Below are the code and all the weights of a small trained network. Each question names an input and a target symbol and asks about switching units off, where a switched-off unit gives its printed mean instead of its output.

import numpy as np


def w(rows, s, z=0):
    codes = np.array(rows[::2]) - 128.0
    scale = np.full(codes.shape[1], s)
    scale[-1] = z or s
    return codes * scale


def f(y):
    return np.maximum(y, 0)


def softmax(a):
    e = np.exp(a - a.max(-1, keepdims=True))
    return e / e.sum(-1, keepdims=True)


def log_softmax(a):
    a = a - a.max(-1, keepdims=True)
    return a - np.log(np.exp(a).sum(-1, keepdims=True))


def net(x, mask):
    ids = ['βγδεηθλμπστφψω'.index(c) for c in x.split()]
    T = len(ids)
    res = E[ids] + P[:T]
    u = 0
    for l in range(2):
        q, k, v = (res @ M[l].T for M in (Q, K, V))
        z = softmax(np.where(np.tri(T) > 0, q @ k.T / 4**0.5, -1e9)) @ v
        res = res + np.where(mask[u], z, O[l][:, -1]) @ O[l][:, :-1]
        u += 1
        y = f(res @ A[l][:, :-1].T + A[l][:, -1])
        res = res + np.where(mask[u : u + 12], y, B[l][:, -1]) @ B[l][:, :-1]
        u += 12
    return log_softmax(res[-1] @ U[:, :-1].T + U[:, -1])


Q, K, V, O, A, B = {}, {}, {}, {}, {}, {}
E = w([
[184,11,161],'β',
[176,151,123],'γ',
[64,52,255],'δ',
[106,124,132],'ε',
[92,201,105],'η',
[91,176,108],'θ',
[114,171,146],'λ',
[119,163,153],'μ',
[138,122,171],'π',
[87,168,110],'σ',
[92,127,100],'τ',
[94,166,113],'φ',
[84,179,117],'ψ',
[99,168,119],'ω',
],0.017)
P = w([
[142,210,243],'0',
[1,87,114],'1',
[54,71,107],'2',
[79,66,109],'3',
[94,74,102],'4',
[114,84,105],'5',
[122,99,103],'6',
],0.0077)
Q[0] = w([
[3,137,215],'0.h0',
[53,83,175],'0.h0',
[180,212,19],'0.h0',
[81,162,211],'0.h0',
],0.0079)
K[0] = w([
[98,150,96],'0.h0',
[138,152,163],'0.h0',
[183,182,2],'0.h0',
[87,181,108],'0.h0',
],0.0061)
V[0] = w([
[180,77,119],'0.h0',
[251,165,123],'0.h0',
[162,146,82],'0.h0',
[120,139,180],'0.h0',
],0.011)
O[0] = w([
[104,210,34,85],'0.h0',
[254,87,120,2],'0.h0',
[181,79,102,23],'0.h0',
[170,243,151,210],'0.h0',
],0.0073,0.0028)
A[0] = w([
[215,102,75,148],'0.n0',
[27,181,96,253],'0.n1',
[130,105,29,171],'0.n2',
[131,55,79,167],'0.n3',
[69,171,65,28],'0.n4',
[70,144,86,60],'0.n5',
[238,111,54,136],'0.n6',
[198,80,95,135],'0.n7',
[115,232,2,166],'0.n8',
[133,62,166,124],'0.n9',
[185,40,183,32],'0.n10',
[46,205,107,247],'0.n11',
],0.009,0.0047)
B[0] = w([
[67,177,148,160],'0.n0',
[243,95,164,254],'0.n1',
[3,165,155,156],'0.n2',
[60,120,157,157],'0.n3',
[73,169,111,149],'0.n4',
[112,228,90,153],'0.n5',
[80,253,128,163],'0.n6',
[122,179,144,155],'0.n7',
[128,3,239,168],'0.n8',
[132,127,173,146],'0.n9',
[197,112,173,145],'0.n10',
[254,131,199,246],'0.n11',
],0.0056,0.0091)
Q[1] = w([
[123,107,124],'1.h0',
[254,138,229],'1.h0',
[127,71,100],'1.h0',
[215,141,192],'1.h0',
],0.0097)
K[1] = w([
[136,164,146],'1.h0',
[152,119,222],'1.h0',
[148,163,87],'1.h0',
[160,115,249],'1.h0',
],0.011)
V[1] = w([
[122,179,126],'1.h0',
[210,142,155],'1.h0',
[60,82,169],'1.h0',
[160,132,1],'1.h0',
],0.0089)
O[1] = w([
[61,151,138,143],'1.h0',
[105,71,118,202],'1.h0',
[121,254,105,123],'1.h0',
[116,155,231,2],'1.h0',
],0.0063,0.017)
A[1] = w([
[98,58,134,83],'1.n0',
[175,69,137,138],'1.n1',
[152,96,138,193],'1.n2',
[150,156,123,86],'1.n3',
[175,236,129,87],'1.n4',
[67,222,97,141],'1.n5',
[184,150,120,141],'1.n6',
[174,80,133,50],'1.n7',
[59,223,104,148],'1.n8',
[163,144,73,254],'1.n9',
[160,157,205,135],'1.n10',
[158,95,10,88],'1.n11',
],0.012,0.008)
B[1] = w([
[237,150,184,160],'1.n0',
[163,140,195,215],'1.n1',
[88,131,165,225],'1.n2',
[118,167,154,129],'1.n3',
[131,81,142,141],'1.n4',
[206,226,98,139],'1.n5',
[141,81,134,163],'1.n6',
[102,193,112,145],'1.n7',
[231,236,82,140],'1.n8',
[2,82,159,255],'1.n9',
[164,96,143,165],'1.n10',
[229,106,137,197],'1.n11',
],0.0084,0.0089)
U = w([
[141,148,134,65],'β',
[174,125,90,139],'γ',
[134,103,189,180],'δ',
[136,157,135,82],'ε',
[142,150,138,64],'η',
[132,145,136,48],'θ',
[131,149,138,75],'λ',
[139,151,138,56],'μ',
[130,159,142,62],'π',
[151,141,129,70],'σ',
[147,113,112,48],'τ',
[138,148,137,68],'φ',
[5,119,118,212],'ψ',
[87,202,115,254],'ω',
],0.015,0.0086)

Each question gives the input, a string of symbols that net reads in full, and the target symbol t.
The units are the heads (4 rows each of Q, K, V and O) and the neurons (one row each of A and B). Each row of codes is followed by its name. A weight is (code - 128) times the scale printed after its matrix; where a second scale follows, it is the last column's (O, A, B and U).
mask holds one flag per unit, layer by layer, with each layer's heads first. A switched-off unit (its flag False) gives its mean, the last column of its rows in O or B, instead of its output. The means were averaged over made-up inputs and are rounded, as every weight is.
A unit's drop is (log p(t) with every unit on - log p(t) with that unit switched off) / (log p(t) with every unit on - log p(t) with every unit switched off).
The circuit of an input: a set's keep is (log p(t) with only the set's units on - log p(t) with every unit switched off) / (log p(t) with every unit on - log p(t) with every unit switched off). Starting from the 12 units with the biggest drops (on a tie, the unit counted first), units are removed one at a time, each time the one whose removal leaves the highest keep (on an exact tie, the one counted first), for as long as the keep stays at least 0.8.
units of the circuit, in order: the units of the circuit, biggest drop first
unit that matters most: the unit with the biggest drop
k most important neurons: the k neurons with the biggest drops, biggest first
k most important neurons of layer l: the k neurons of layer l with the biggest drops, biggest first
drop of u: that unit's drop, to one decimal
input λ γ β γ ε σ, target δ: unit that matters most : 0.n8
input γ γ ω γ, target ω: 4 most important neurons : [0.n1, 0.n11, 0.n6, 0.n0]
input π γ τ, target δ: 2 most important neurons : [0.n1, 0.n6]
input τ γ φ, target δ: units of the circuit, in order : [0.n11, 0.n8]
input γ β β, target ψ: units of the circuit, in order : [0.n11, 0.n1]
input γ γ γ π φ ω, target δ: 2 most important neurons : [0.n8, 1.n1]
input ε β τ, target δ: units of the circuit, in order : [0.n1, 0.n11]
input ψ τ γ σ γ λ γ, target ω: 3 most important neurons : [0.n1, 0.n11, 0.n6]
input γ ω δ β β, target γ: units of the circuit, in order : [1.n11, 1.h0, 0.h0, 0.n11]
input γ γ δ γ ω γ, target γ: 2 most important neurons of layer 0 : [0.n4, 0.n7]
input λ π ψ, target δ: 2 most important neurons of layer 0 : [0.n11, 0.n1]
input β β β β ψ β, target ω: 2 most important neurons : [0.n1, 0.n11]
input τ φ ω, target δ: 2 most important neurons : [0.n1, 0.n11]
input γ ε τ τ γ γ φ, target δ: unit that matters most : 0.n8
input ε φ β π π γ γ, target ψ: 2 most important neurons : [0.n8, 1.n9]
input ε β τ γ σ π θ, target δ: 3 most important neurons : [0.n11, 0.n1, 0.n8]
input ω ω η, target δ: 2 most important neurons of layer 0 : [0.n11, 0.n1]
input ψ μ γ ε φ β η, target δ: drop of 0.n1 : 0.3
input β γ π γ γ β, target ψ: drop of 0.n8 : 0.2
input γ τ γ θ, target δ: drop of 0.n8 : 0.1
input β γ β γ β, target ω: unit that matters most : 0.h0
input δ μ τ γ β η, target γ: drop of 1.n5 : 0.0
